Here is a tiny trained network, its code and every weight. The questions are about switching its units off for an input and a target symbol, where a switched-off unit gives its printed mean instead of its output.

import numpy as np


def w(rows, s, z=0):
    codes = np.array(rows[::2]) - 128.0
    scale = np.full(codes.shape[1], s)
    scale[-1] = z or s
    return codes * scale


def softmax(a):
    e = np.exp(a - a.max(-1, keepdims=True))
    return e / e.sum(-1, keepdims=True)


def log_softmax(a):
    a = a - a.max(-1, keepdims=True)
    return a - np.log(np.exp(a).sum(-1, keepdims=True))


def net(x, mask):
    ids = ['ΛΠΦαβδεθμξστψ'.index(c) for c in x.split()]
    T = len(ids)
    res = E[ids] + P[:T]
    u = 0
    for l in range(3):
        r = res
        for j in range(2):
            rows = slice(4 * j, 4 * j + 4)
            q, k, v = (r @ M[l][rows].T for M in (Q, K, V))
            z = softmax(np.where(np.tri(T) > 0, q @ k.T / 4**0.5, -1e9)) @ v
            o = O[l][rows]
            res = res + np.where(mask[u + j], z, o[:, -1]) @ o[:, :-1]
        u += 2
    return log_softmax(res[-1] @ U[:, :-1].T + U[:, -1])


Q, K, V, O = {}, {}, {}, {}
E = w([
[182,132,116,79,172,179,118],'Λ',
[82,160,149,100,156,102,107],'Π',
[148,106,62,110,162,161,149],'Φ',
[120,130,143,64,141,84,74],'α',
[103,115,163,138,108,225,110],'β',
[107,79,112,83,94,137,107],'δ',
[153,127,83,168,143,251,144],'ε',
[169,139,174,91,110,183,105],'θ',
[51,132,92,191,123,113,96],'μ',
[120,141,55,140,92,65,110],'ξ',
[86,191,168,156,171,134,77],'σ',
[58,79,129,97,157,155,66],'τ',
[127,201,114,178,94,92,125],'ψ',
],0.019)
P = w([
[129,142,146,114,125,127,158],'0',
[118,125,109,127,126,125,36],'1',
[118,62,135,185,110,53,124],'2',
[103,176,114,73,126,142,117],'3',
[180,24,99,201,114,132,45],'4',
[90,128,207,120,149,104,171],'5',
[134,157,37,101,100,233,89],'6',
[173,37,214,197,149,91,150],'7',
[66,164,149,104,128,255,94],'8',
],0.016)
Q[0] = w([
[160,1,182,184,212,57,199],'L0H0',
[26,172,204,110,199,134,206],'L0H0',
[122,231,58,66,154,182,63],'L0H0',
[35,180,109,48,111,147,213],'L0H0',
[139,121,110,99,102,152,88],'L0H1',
[129,84,147,139,129,126,151],'L0H1',
[127,106,95,178,145,151,134],'L0H1',
[61,47,113,165,163,157,125],'L0H1',
],0.0092)
K[0] = w([
[130,144,75,118,78,182,41],'L0H0',
[227,60,122,165,120,115,89],'L0H0',
[120,75,206,130,137,110,227],'L0H0',
[140,33,178,250,143,104,119],'L0H0',
[71,172,113,81,117,152,151],'L0H1',
[151,111,163,122,105,120,159],'L0H1',
[115,107,149,158,100,149,178],'L0H1',
[119,132,147,128,136,116,155],'L0H1',
],0.011)
V[0] = w([
[137,124,42,168,225,133,132],'L0H0',
[95,7,117,56,115,128,171],'L0H0',
[37,119,172,191,147,157,113],'L0H0',
[175,136,121,67,204,91,139],'L0H0',
[168,126,118,102,62,144,99],'L0H1',
[134,127,117,183,132,118,134],'L0H1',
[124,115,128,148,93,127,209],'L0H1',
[154,149,108,131,90,99,38],'L0H1',
],0.013)
O[0] = w([
[161,170,95,62,80,166,28,150],'L0H0',
[183,87,146,192,32,59,150,229],'L0H0',
[229,118,181,134,153,84,39,246],'L0H0',
[173,141,124,2,85,112,175,64],'L0H0',
[89,100,72,170,183,164,134,149],'L0H1',
[103,138,136,52,93,154,65,74],'L0H1',
[117,245,103,129,98,83,121,2],'L0H1',
[72,59,79,114,157,181,115,187],'L0H1',
],0.0096,0.0053)
Q[1] = w([
[70,133,184,114,63,161,150],'L1H0',
[77,82,167,86,114,253,118],'L1H0',
[94,129,119,181,81,100,222],'L1H0',
[205,167,129,101,181,150,120],'L1H0',
[153,130,95,161,181,125,143],'L1H1',
[194,42,91,125,107,149,109],'L1H1',
[76,76,183,129,115,177,66],'L1H1',
[201,89,63,58,133,96,77],'L1H1',
],0.0057)
K[1] = w([
[105,66,117,69,171,62,90],'L1H0',
[111,188,147,137,106,143,147],'L1H0',
[67,124,145,138,96,106,178],'L1H0',
[53,56,171,100,132,77,112],'L1H0',
[248,121,5,185,126,251,111],'L1H1',
[185,147,209,44,162,46,228],'L1H1',
[81,252,222,152,89,82,212],'L1H1',
[186,143,33,162,210,151,129],'L1H1',
],0.0041)
V[1] = w([
[245,98,87,111,211,118,185],'L1H0',
[121,84,223,146,121,170,60],'L1H0',
[31,235,208,124,106,109,134],'L1H0',
[160,27,71,173,137,49,113],'L1H0',
[134,206,203,136,155,175,153],'L1H1',
[26,152,98,248,2,200,61],'L1H1',
[145,97,69,105,197,162,127],'L1H1',
[120,180,173,168,173,97,182],'L1H1',
],0.0067)
O[1] = w([
[107,187,169,163,89,203,99,145],'L1H0',
[77,157,131,183,91,107,90,241],'L1H0',
[190,102,145,195,149,119,161,1],'L1H0',
[68,136,119,171,122,119,108,230],'L1H0',
[192,159,118,129,117,134,159,106],'L1H1',
[151,60,84,118,156,176,113,99],'L1H1',
[58,109,254,154,136,133,78,128],'L1H1',
[112,178,94,133,167,124,138,118],'L1H1',
],0.0084,0.0086)
Q[2] = w([
[182,110,166,173,124,155,2],'L2H0',
[91,166,61,116,151,102,92],'L2H0',
[112,105,134,159,118,124,131],'L2H0',
[129,104,104,125,114,132,85],'L2H0',
[128,104,157,160,101,78,147],'L2H1',
[153,121,111,171,64,196,180],'L2H1',
[196,132,105,117,173,112,114],'L2H1',
[103,158,135,114,115,113,143],'L2H1',
],0.0092)
K[2] = w([
[204,185,115,143,177,1,205],'L2H0',
[128,131,109,140,132,90,120],'L2H0',
[172,136,151,144,135,125,149],'L2H0',
[162,116,136,54,146,135,177],'L2H0',
[90,71,176,135,104,142,125],'L2H1',
[108,131,160,102,134,67,149],'L2H1',
[68,84,144,112,109,121,85],'L2H1',
[124,97,67,130,146,84,156],'L2H1',
],0.0072)
V[2] = w([
[54,84,98,95,53,172,93],'L2H0',
[186,148,70,164,90,59,111],'L2H0',
[114,127,35,152,254,21,141],'L2H0',
[190,50,117,63,111,85,201],'L2H0',
[147,150,81,119,67,115,163],'L2H1',
[198,59,118,136,90,210,85],'L2H1',
[174,94,220,141,112,203,157],'L2H1',
[151,66,175,43,173,53,85],'L2H1',
],0.0092)
O[2] = w([
[88,206,145,240,101,183,102,94],'L2H0',
[178,14,83,135,92,121,73,134],'L2H0',
[147,90,219,87,111,195,151,1],'L2H0',
[93,53,131,96,98,125,178,128],'L2H0',
[156,82,68,135,78,133,162,40],'L2H1',
[191,180,149,206,147,107,177,222],'L2H1',
[146,150,104,90,198,40,185,159],'L2H1',
[17,156,254,134,94,10,130,106],'L2H1',
],0.008,0.006)
U = w([
[159,100,190,62,141,132,178,205],'Λ',
[244,120,88,87,166,149,91,71],'Π',
[216,102,116,223,241,81,187,64],'Φ',
[223,121,193,131,58,71,93,129],'α',
[118,113,89,77,240,165,159,143],'β',
[127,66,139,116,110,212,170,104],'δ',
[157,167,143,62,192,92,85,3],'ε',
[90,158,77,172,228,101,251,122],'θ',
[82,193,133,79,108,157,196,190],'μ',
[81,138,197,141,99,175,250,127],'ξ',
[166,140,112,3,23,131,107,195],'σ',
[164,168,133,157,126,132,80,73],'τ',
[140,51,101,179,111,91,240,217],'ψ',
],0.0047,0.0057)

Each question gives the input, a string of symbols that net reads in full, and the target symbol t.
The units are the heads (4 rows each of Q, K, V and O). Each row of codes is followed by its name. A weight is (code - 128) times the scale printed after its matrix; where a second scale follows, it is the last column's (O and U).
mask holds one flag per head, layer by layer. A switched-off head (its flag False) gives its mean, the last column of its rows in O, instead of its output. The means were averaged over made-up inputs and are rounded, as every weight is.
A unit's drop is (log p(t) with every unit on - log p(t) with that unit switched off) / (log p(t) with every unit on - log p(t) with every unit switched off).
The circuit of an input: a set's keep is (log p(t) with only the set's units on - log p(t) with every unit switched off) / (log p(t) with every unit on - log p(t) with every unit switched off). Starting from all 6 units, units are removed one at a time, each time the one whose removal leaves the highest keep (on an exact tie, the one counted first), for as long as the keep stays at least 0.8.
units of the circuit, in order: the units of the circuit, biggest drop first
most important unit: the unit with the biggest drop
heads that matter: for each layer, one digit per head in row order, 1 if its drop is at least 0.15 and else 0, layers parted by /
input β μ μ β ψ Φ σ τ, target Π: heads that matter	11 / 01 / 10
input β ξ β τ Λ Φ τ, target σ: units of the circuit, in order	L0H0
input σ Φ Φ ε, target σ: heads that matter	11 / 11 / 00
input ψ τ ξ Φ Φ β, target Λ: units of the circuit, in order	L1H0, L2H0, L0H0, L1H1
input Φ δ Π, target ψ: units of the circuit, in order	L0H0, L0H1, L2H0, L1H0
input ψ τ β τ, target Λ: units of the circuit, in order	L2H0, L1H0, L0H1, L0H0
input ε Φ β ψ β Π, target Φ: units of the circuit, in order	L0H0, L2H1
input τ δ μ τ β δ τ τ, target τ: units of the circuit, in order	L1H0, L2H0, L0H0
input μ τ ξ Λ μ τ β, target α: heads that matter	10 / 00 / 00
input β Λ τ α α Φ Φ Π, target Π: heads that matter	11 / 11 / 11
input τ Λ τ α μ τ ξ, target α: heads that matter	10 / 01 / 00
input σ τ σ, target α: heads that matter	01 / 00 / 00
input β β θ τ Φ β, target σ: heads that matter	11 / 00 / 00
input Φ β β Π Φ β Φ, target ψ: units of the circuit, in order	L0H1, L2H0, L1H0, L0H0
input Φ Φ Φ ψ τ, target β: units of the circuit, in order	L0H0
input α σ τ ψ δ, target β: heads that matter	10 / 00 / 00
input Φ δ τ Π τ δ, target α: heads that matter	10 / 00 / 01
input β τ τ μ, target α: heads that matter	11 / 00 / 10
input Φ ξ ξ τ μ σ β τ ξ, target ψ: units of the circuit, in order	L0H1, L2H0, L1H0, L0H0
input τ δ Φ σ δ Φ, target τ: most important unit	L1H0
input δ μ ψ σ τ Λ τ, target μ: units of the circuit, in order	L0H0, L2H0
input τ δ β σ β ε, target τ: units of the circuit, in order	L1H0, L2H0, L0H0
input Φ Π θ Φ δ τ, target ψ: units of the circuit, in order	L0H0, L0H1, L2H0, L1H0
input Λ τ δ β τ δ ξ τ Φ, target θ: heads that matter	10 / 10 / 11
